Here is a tiny trained network, its code and every weight. The questions are about switching its units off for an input and a class, where a switched-off unit gives its printed mean instead of its output.

import numpy as np


def w(rows, s, z=0):
    codes = np.array(rows[::2]) - 128.0
    scale = np.full(codes.shape[1], s)
    scale[-1] = z or s
    return codes * scale


def norm(h):
    return h / np.sqrt((h * h).mean(-1, keepdims=True) + 1e-5)


def f(y):
    return y / 2 * (1 + np.tanh(0.7978845608 * (y + 0.044715 * y**3)))


def log_softmax(a):
    a = a - a.max(-1, keepdims=True)
    return a - np.log(np.exp(a).sum(-1, keepdims=True))


def net(x, mask):
    res = np.array(x, float).reshape(1, 7) / 4 @ E
    u = 0
    for l in range(3):
        y = f(norm(res) @ A[l][:, :-1].T + A[l][:, -1])
        res = res + np.where(mask[u : u + 5], y, B[l][:, -1]) @ B[l][:, :-1]
        u += 5
    return log_softmax(norm(res)[-1] @ U[:, :-1].T + U[:, -1])


A, B = {}, {}
E = w([
[48,157,247,138,106,116],'x0',
[192,189,95,69,133,49],'x1',
[148,180,147,31,151,176],'x2',
[6,114,104,75,98,127],'x3',
[166,42,113,123,132,103],'x4',
[127,108,71,128,41,119],'x5',
[191,101,173,125,145,185],'x6',
],0.0023)
A[0] = w([
[250,97,153,103,146,244,201],'0.n1',
[105,55,199,211,99,161,94],'0.n2',
[230,187,121,148,252,64,3],'0.n3',
[30,106,95,148,57,60,157],'0.n4',
[205,88,146,69,123,164,213],'0.n5',
],0.0037,0.0008)
B[0] = w([
[34,195,145,165,99,87,251],'0.n1',
[45,84,145,178,135,220,187],'0.n2',
[228,128,253,182,48,142,192],'0.n3',
[146,210,87,216,207,77,214],'0.n4',
[57,147,92,147,121,157,192],'0.n5',
],0.0038,0.0019)
A[1] = w([
[140,184,66,121,82,31,172],'1.n1',
[25,76,56,111,89,168,83],'1.n2',
[83,2,182,162,119,170,4],'1.n3',
[205,109,28,24,107,113,114],'1.n4',
[118,162,150,41,145,134,102],'1.n5',
],0.0041,0.0012)
B[1] = w([
[58,89,120,197,79,139,249],'1.n1',
[155,212,237,145,128,128,242],'1.n2',
[104,67,187,186,168,167,186],'1.n3',
[135,3,133,104,65,231,190],'1.n4',
[159,77,196,119,184,5,159],'1.n5',
],0.0041,0.0013)
A[2] = w([
[160,48,123,213,112,147,162],'2.n1',
[106,111,177,1,143,71,120],'2.n2',
[81,113,110,150,154,192,249],'2.n3',
[75,224,156,112,105,177,215],'2.n4',
[197,78,24,104,54,130,69],'2.n5',
],0.0049,0.0018)
B[2] = w([
[82,212,196,15,143,157,199],'2.n1',
[122,173,106,36,209,105,163],'2.n2',
[185,1,131,89,255,103,211],'2.n3',
[221,97,4,123,121,122,254],'2.n4',
[73,88,139,62,67,180,176],'2.n5',
],0.0038,0.0029)
U = w([
[115,71,93,96,10,176,157],'0',
[180,134,60,149,145,162,3],'1',
[224,202,217,177,86,93,177],'2',
[82,56,229,214,221,189,216],'3',
[120,184,145,22,190,42,97],'4',
[137,67,90,69,179,141,74],'5',
[36,163,56,232,120,2,112],'6',
],0.0081,0.002)

Each question gives the input, the list of numbers given to net, and the class t.
The units are the neurons (one row each of A and B). Each row of codes is followed by its name. A weight is (code - 128) times the scale printed after its matrix; where a second scale follows, it is the last column's (A, B and U).
mask holds one flag per neuron, layer by layer. A switched-off neuron (its flag False) gives its mean, the last column of its row in B, instead of its output. The means were averaged over made-up inputs and are rounded, as every weight is.
A unit's drop is (log p(t) with every unit on - log p(t) with that unit switched off) / (log p(t) with every unit on - log p(t) with every unit switched off).
The circuit of an input: a set's keep is (log p(t) with only the set's units on - log p(t) with every unit switched off) / (log p(t) with every unit on - log p(t) with every unit switched off). Starting from the 12 units with the biggest drops (on a tie, the unit counted first), units are removed one at a time, each time the one whose removal leaves the highest keep (on an exact tie, the one counted first), for as long as the keep stays at least 0.8.
circuit, biggest first: the units of the circuit, biggest drop first
k most important neurons: the k neurons with the biggest drops, biggest first
k most important neurons of layer l: the k neurons of layer l with the biggest drops, biggest first
input [0,4,-7,-3,-2,-8,-1], class 2: circuit, biggest first : [0.n3]
input [-3,5,-3,-7,-1,5,-6], class 0: circuit, biggest first : [2.n5, 1.n4, 0.n1]
input [-7,8,8,5,-1,-1,-3], class 0: circuit, biggest first : [1.n4, 2.n5]
input [-5,0,-5,-7,2,-3,-4], class 2: circuit, biggest first : [0.n3, 2.n1]
input [-8,4,-3,2,4,4,-5], class 0: 2 most important neurons : [1.n4, 2.n5]
input [-5,5,-7,-3,8,-8,3], class 2: 2 most important neurons : [0.n3, 2.n3]
input [-5,3,-3,0,-2,7,-8], class 0: circuit, biggest first : [1.n4, 2.n5]
input [7,-3,3,7,-6,1,5], class 4: 2 most important neurons of layer 2 : [2.n2, 2.n4]
input [6,3,2,5,1,8,-1], class 6: 2 most important neurons : [0.n4, 1.n1]
input [-5,-1,-3,-5,2,4,6], class 0: circuit, biggest first : [2.n5, 1.n2, 0.n4]
input [0,4,1,-3,2,5,-6], class 0: 2 most important neurons : [1.n4, 0.n1]
input [8,0,3,1,-7,8,8], class 1: 3 most important neurons of layer 2 : [2.n4, 2.n1, 2.n5]
input [3,0,0,1,-2,4,4], class 1: 4 most important neurons : [2.n4, 1.n1, 0.n3, 1.n4]
input [2,7,1,-4,5,-7,-3], class 2: 2 most important neurons : [0.n3, 2.n3]
input [8,-4,5,3,5,8,-1], class 3: 2 most important neurons : [1.n3, 0.n1]
input [6,-2,4,7,2,6,4], class 4: most important neuron : [1.n1]
input [-3,-8,4,8,-1,7,1], class 1: 3 most important neurons : [2.n4, 1.n2, 0.n4]
input [-4,-1,-3,-5,-2,4,2], class 0: 3 most important neurons of layer 1 : [1.n2, 1.n5, 1.n3]
input [7,1,7,-2,7,7,8], class 4: 2 most important neurons : [2.n2, 0.n3]
input [6,1,2,-1,4,7,-3], class 6: circuit, biggest first : [0.n4]
input [-4,3,-3,-2,0,-8,8], class 2: 2 most important neurons of layer 0 : [0.n3, 0.n1]
input [-3,-5,3,-6,-5,-6,-4], class 2: 2 most important neurons of layer 0 : [0.n3, 0.n2]
input [-2,1,8,-5,-3,4,-1], class 0: 3 most important neurons of layer 1 : [1.n2, 1.n4, 1.n1]
